Below are the code and all the weights of a small trained network. Each question names an input and a class and asks about switching units off, where a switched-off unit gives its printed mean instead of its output.

import numpy as np


def w(rows, s, z=0):
    codes = np.array(rows[::2]) - 128.0
    scale = np.full(codes.shape[1], s)
    scale[-1] = z or s
    return codes * scale


def norm(h):
    return h / np.sqrt((h * h).mean(-1, keepdims=True) + 1e-5)


def f(y):
    return np.maximum(y, 0)


def log_softmax(a):
    a = a - a.max(-1, keepdims=True)
    return a - np.log(np.exp(a).sum(-1, keepdims=True))


def net(x, mask):
    res = np.array(x, float).reshape(1, 4) / 4 @ E
    u = 0
    for l in range(2):
        y = f(norm(res) @ A[l][:, :-1].T + A[l][:, -1])
        res = res + np.where(mask[u : u + 10], y, B[l][:, -1]) @ B[l][:, :-1]
        u += 10
    return log_softmax(norm(res)[-1] @ U[:, :-1].T + U[:, -1])


A, B = {}, {}
E = w([
[18,143,172,195,4,193,116],'x0',
[148,45,84,79,26,69,185],'x1',
[165,123,189,20,119,230,122],'x2',
[110,126,125,117,132,123,130],'x3',
],0.0024)
A[0] = w([
[144,42,133,112,97,100,155,128],'0.n1',
[101,192,54,236,137,40,194,96],'0.n2',
[163,120,191,27,108,210,109,141],'0.n3',
[14,216,217,206,73,200,94,100],'0.n4',
[107,192,131,199,109,135,142,3],'0.n5',
[148,10,151,145,98,121,170,107],'0.n6',
[31,96,212,198,2,177,130,55],'0.n7',
[101,152,71,223,143,51,156,192],'0.n8',
[115,244,139,155,219,171,110,161],'0.n9',
[120,116,96,94,162,92,161,97],'0.n10',
],0.0054,0.0036)
B[0] = w([
[179,111,195,160,141,116,132,184],'0.n1',
[98,79,132,31,95,228,35,208],'0.n2',
[78,58,130,74,116,131,80,228],'0.n3',
[196,13,176,205,157,139,152,254],'0.n4',
[54,150,172,79,183,120,182,144],'0.n5',
[140,161,92,78,88,170,125,177],'0.n6',
[73,253,53,57,138,126,93,238],'0.n7',
[169,177,156,186,162,27,229,225],'0.n8',
[70,220,46,86,77,122,100,229],'0.n9',
[197,141,132,146,111,99,99,159],'0.n10',
],0.0055,0.0056)
A[1] = w([
[182,18,189,167,125,105,161,112],'1.n1',
[101,58,196,198,196,151,122,134],'1.n2',
[173,215,107,174,108,85,245,128],'1.n3',
[119,30,223,113,177,159,139,111],'1.n4',
[144,140,190,254,221,132,220,25],'1.n5',
[132,198,113,132,131,89,154,21],'1.n6',
[102,54,162,176,184,167,75,1],'1.n7',
[155,174,80,104,103,171,114,133],'1.n8',
[123,83,51,127,50,114,157,92],'1.n9',
[164,162,137,69,178,91,60,131],'1.n10',
],0.0079,0.0066)
B[1] = w([
[165,52,57,119,211,43,66,186],'1.n1',
[216,142,200,91,197,96,123,168],'1.n2',
[123,147,149,229,24,186,209,249],'1.n3',
[160,199,109,211,162,88,158,186],'1.n4',
[172,135,171,28,163,2,204,155],'1.n5',
[74,250,195,198,143,143,219,155],'1.n6',
[160,226,169,234,123,240,32,144],'1.n7',
[130,65,148,124,148,103,135,221],'1.n8',
[73,180,138,98,191,177,93,168],'1.n9',
[70,126,132,112,83,178,124,255],'1.n10',
],0.0088,0.0049)
U = w([
[42,239,143,216,15,199,235,199],'0',
[22,93,56,10,74,221,39,253],'1',
[231,217,240,104,217,20,234,84],'2',
[185,230,226,195,236,224,28,55],'3',
[225,30,18,220,26,32,212,98],'4',
[216,26,21,34,232,21,32,50],'5',
],0.012,0.005)

Each question gives the input, the list of numbers given to net, and the class t.
The units are the neurons (one row each of A and B). Each row of codes is followed by its name. A weight is (code - 128) times the scale printed after its matrix; where a second scale follows, it is the last column's (A, B and U).
mask holds one flag per neuron, layer by layer. A switched-off neuron (its flag False) gives its mean, the last column of its row in B, instead of its output. The means were averaged over made-up inputs and are rounded, as every weight is.
A unit's drop is (log p(t) with every unit on - log p(t) with that unit switched off) / (log p(t) with every unit on - log p(t) with every unit switched off).
The circuit of an input: a set's keep is (log p(t) with only the set's units on - log p(t) with every unit switched off) / (log p(t) with every unit on - log p(t) with every unit switched off). Starting from the 12 units with the biggest drops (on a tie, the unit counted first), units are removed one at a time, each time the one whose removal leaves the highest keep (on an exact tie, the one counted first), for as long as the keep stays at least 0.8.
units of the circuit, in order: the units of the circuit, biggest drop first
unit that matters most: the unit with the biggest drop
k most important neurons: the k neurons with the biggest drops, biggest first
top k neurons in layer l: the k neurons of layer l with the biggest drops, biggest first
input [-6,3,0,-1], class 4: 4 most important neurons : 0.n7, 0.n2, 0.n9, 0.n3
input [-3,5,1,3], class 5: top 4 neurons in layer 0 : 0.n9, 0.n7, 0.n8, 0.n1
input [-8,1,3,-7], class 5: units of the circuit, in order : 0.n7, 1.n1
input [4,-5,2,-4], class 3: top 3 neurons in layer 0 : 0.n4, 0.n8, 0.n9
input [6,0,-3,3], class 2: units of the circuit, in order : 0.n4, 1.n5
input [0,1,-2,-7], class 4: 2 most important neurons : 0.n8, 0.n7
input [3,-2,1,0], class 3: units of the circuit, in order : 0.n4, 1.n7
input [2,-1,1,4], class 3: most important neuron : 0.n4
input [7,1,6,-4], class 1: 2 most important neurons : 0.n7, 0.n1
input [1,-3,-5,-4], class 2: 4 most important neurons : 0.n8, 0.n7, 0.n4, 1.n5
input [-6,-1,-8,8], class 0: 2 most important neurons : 0.n4, 0.n8
input [2,-1,-8,-2], class 2: top 4 neurons in layer 0 : 0.n8, 0.n9, 0.n7, 0.n6
input [2,0,8,2], class 3: 2 most important neurons : 0.n9, 1.n4
input [-3,1,-5,8], class 4: top 2 neurons in layer 1 : 1.n1, 1.n3
input [-2,-6,7,-1], class 1: unit that matters most : 0.n9
input [-1,0,4,7], class 1: 3 most important neurons : 0.n4, 0.n8, 1.n3
input [-1,-6,-1,-2], class 0: top 2 neurons in layer 0 : 0.n9, 0.n3
input [-4,-7,-5,5], class 0: 2 most important neurons : 0.n8, 0.n3
input [7,-8,-1,-1], class 2: 2 most important neurons : 0.n4, 1.n5
input [-1,2,-5,-5], class 4: top 4 neurons in layer 0 : 0.n8, 0.n7, 0.n9, 0.n3
